Below are the code and all the weights of a small trained network. Each question names an input and a class and asks about switching units off, where a switched-off unit gives its printed mean instead of its output.

import numpy as np


def w(rows, s, z=0):
    codes = np.array(rows[::2]) - 128.0
    scale = np.full(codes.shape[1], s)
    scale[-1] = z or s
    return codes * scale


def norm(h):
    return h / np.sqrt((h * h).mean(-1, keepdims=True) + 1e-5)


def f(y):
    return np.maximum(y, 0)


def log_softmax(a):
    a = a - a.max(-1, keepdims=True)
    return a - np.log(np.exp(a).sum(-1, keepdims=True))


def net(x, mask):
    res = np.array(x, float).reshape(1, 8) / 4 @ E
    u = 0
    for l in range(2):
        y = f(norm(res) @ A[l][:, :-1].T + A[l][:, -1])
        res = res + np.where(mask[u : u + 13], y, B[l][:, -1]) @ B[l][:, :-1]
        u += 13
    return log_softmax(norm(res)[-1] @ U[:, :-1].T + U[:, -1])


A, B = {}, {}
E = w([
[203,170,134,119,129,115],'x0',
[155,111,54,126,122,54],'x1',
[254,83,103,206,201,213],'x2',
[53,126,89,166,94,120],'x3',
[113,173,141,145,128,154],'x4',
[168,168,222,222,133,196],'x5',
[132,128,97,173,89,59],'x6',
[128,234,78,152,63,186],'x7',
],0.0066)
A[0] = w([
[128,130,108,158,119,155,71],'L0N0',
[147,159,131,61,87,111,147],'L0N1',
[153,58,135,147,106,137,108],'L0N2',
[72,115,100,131,79,113,165],'L0N3',
[125,97,105,210,109,168,38],'L0N4',
[90,165,53,93,151,181,105],'L0N5',
[132,83,97,103,52,94,116],'L0N6',
[99,227,162,124,103,135,95],'L0N7',
[90,128,187,136,172,147,74],'L0N8',
[101,246,178,151,85,144,4],'L0N9',
[162,140,50,124,110,117,197],'L0N10',
[142,106,112,172,83,128,77],'L0N11',
[202,109,136,171,177,148,164],'L0N12',
],0.012,0.0037)
B[0] = w([
[98,146,155,150,124,59,156],'L0N0',
[134,66,106,183,136,133,187],'L0N1',
[101,163,106,108,109,103,168],'L0N2',
[234,126,111,112,155,186,196],'L0N3',
[94,178,119,147,147,83,185],'L0N4',
[133,95,80,108,134,214,184],'L0N5',
[139,96,141,65,158,84,187],'L0N6',
[219,148,129,175,34,165,209],'L0N7',
[104,94,223,169,115,174,172],'L0N8',
[231,151,60,152,57,208,216],'L0N9',
[17,80,189,108,150,117,216],'L0N10',
[66,134,95,174,181,126,158],'L0N11',
[83,255,159,49,178,115,254],'L0N12',
],0.0073,0.0072)
A[1] = w([
[70,132,160,71,167,116,199],'L1N0',
[138,141,121,196,188,109,121],'L1N1',
[86,146,154,96,133,91,206],'L1N2',
[110,222,154,152,101,129,146],'L1N3',
[179,164,143,108,176,140,4],'L1N4',
[130,165,121,141,5,141,72],'L1N5',
[91,103,188,145,79,174,103],'L1N6',
[75,142,167,196,90,189,146],'L1N7',
[133,95,49,119,137,144,25],'L1N8',
[163,76,153,117,117,34,73],'L1N9',
[135,116,107,79,82,47,96],'L1N10',
[165,131,188,130,198,181,81],'L1N11',
[102,162,98,203,163,144,80],'L1N12',
],0.012,0.0032)
B[1] = w([
[152,132,119,146,78,142,254],'L1N0',
[55,222,73,124,103,140,169],'L1N1',
[161,119,133,182,87,140,210],'L1N2',
[149,41,58,99,153,150,241],'L1N3',
[145,204,205,2,226,200,172],'L1N4',
[231,143,67,193,93,219,224],'L1N5',
[158,104,230,225,89,89,176],'L1N6',
[138,77,121,161,86,75,228],'L1N7',
[45,128,203,94,97,179,162],'L1N8',
[203,146,96,164,164,40,191],'L1N9',
[149,75,119,114,207,130,192],'L1N10',
[98,166,186,46,131,78,212],'L1N11',
[90,181,93,167,129,35,185],'L1N12',
],0.0084,0.0072)
U = w([
[76,181,78,181,148,63,86],'0',
[71,60,113,70,121,161,101],'1',
[135,219,207,52,181,124,98],'2',
[217,133,101,181,73,183,251],'3',
[136,87,241,172,94,81,48],'4',
[183,50,111,114,170,5,5],'5',
],0.018,0.0017)

Each question gives the input, the list of numbers given to net, and the class t.
The units are the neurons (one row each of A and B). Each row of codes is followed by its name. A weight is (code - 128) times the scale printed after its matrix; where a second scale follows, it is the last column's (A, B and U).
mask holds one flag per neuron, layer by layer. A switched-off neuron (its flag False) gives its mean, the last column of its row in B, instead of its output. The means were averaged over made-up inputs and are rounded, as every weight is.
A unit's drop is (log p(t) with every unit on - log p(t) with that unit switched off) / (log p(t) with every unit on - log p(t) with every unit switched off).
The circuit of an input: a set's keep is (log p(t) with only the set's units on - log p(t) with every unit switched off) / (log p(t) with every unit on - log p(t) with every unit switched off). Starting from the 12 units with the biggest drops (on a tie, the unit counted first), units are removed one at a time, each time the one whose removal leaves the highest keep (on an exact tie, the one counted first), for as long as the keep stays at least 0.8.
units of the circuit, in order: the units of the circuit, biggest drop first
unit that matters most: the unit with the biggest drop
top k neurons: the k neurons with the biggest drops, biggest first
top k neurons in layer l: the k neurons of layer l with the biggest drops, biggest first
drop of u: that unit's drop, to one decimal
input [-8,4,-8,-8,7,-6,8,6], class 3: unit that matters most	L1N5
input [-1,7,7,1,-3,2,5,-8], class 0: units of the circuit, in order	[L1N1 L0N12 L1N3]
input [-1,1,1,1,0,6,1,-4], class 2: top 2 neurons	[L0N12 L0N10]
input [-5,-4,0,5,-5,0,6,-1], class 0: top 3 neurons	[L0N11 L0N4 L0N9]
input [0,1,-6,-6,5,-3,3,1], class 3: top 2 neurons	[L0N7 L1N5]
input [-4,7,3,2,-5,-2,0,3], class 1: top 2 neurons	[L1N8 L0N5]
input [-8,4,-2,-7,-2,8,-7,-3], class 4: top 2 neurons	[L0N8 L1N6]
input [0,4,2,-8,8,2,3,4], class 2: top 2 neurons	[L0N12 L1N4]
input [-8,7,-5,-5,-2,6,0,-1], class 5: top 2 neurons	[L0N12 L1N9]
input [-7,-8,-1,-4,-8,-3,5,2], class 5: top 4 neurons	[L0N12 L0N6 L0N9 L0N5]
input [2,0,-1,6,-1,6,5,-6], class 0: top 2 neurons	[L1N1 L0N10]
input [4,-6,-8,0,7,-8,-3,-5], class 5: top 2 neurons in layer 1	[L1N5 L1N10]
input [-6,-3,-1,2,1,-2,1,-7], class 4: top 3 neurons	[L0N8 L1N3 L1N6]
input [-3,-2,-3,4,-8,-1,3,3], class 1: unit that matters most	L0N3
input [-2,0,4,6,-2,7,0,-8], class 2: top 3 neurons	[L0N12 L1N11 L0N10]
input [-1,5,3,1,-4,4,0,-4], class 2: top 2 neurons	[L0N12 L1N4]
input [7,1,5,-2,5,7,-1,1], class 2: drop of L1N12	0.0
input [3,3,-4,-5,8,-1,0,-3], class 5: drop of L0N1	0.1
input [6,-6,-5,8,-5,-7,1,6], class 3: drop of L0N7	0.1
input [-1,4,4,-7,7,-8,3,2], class 1: unit that matters most	L0N5
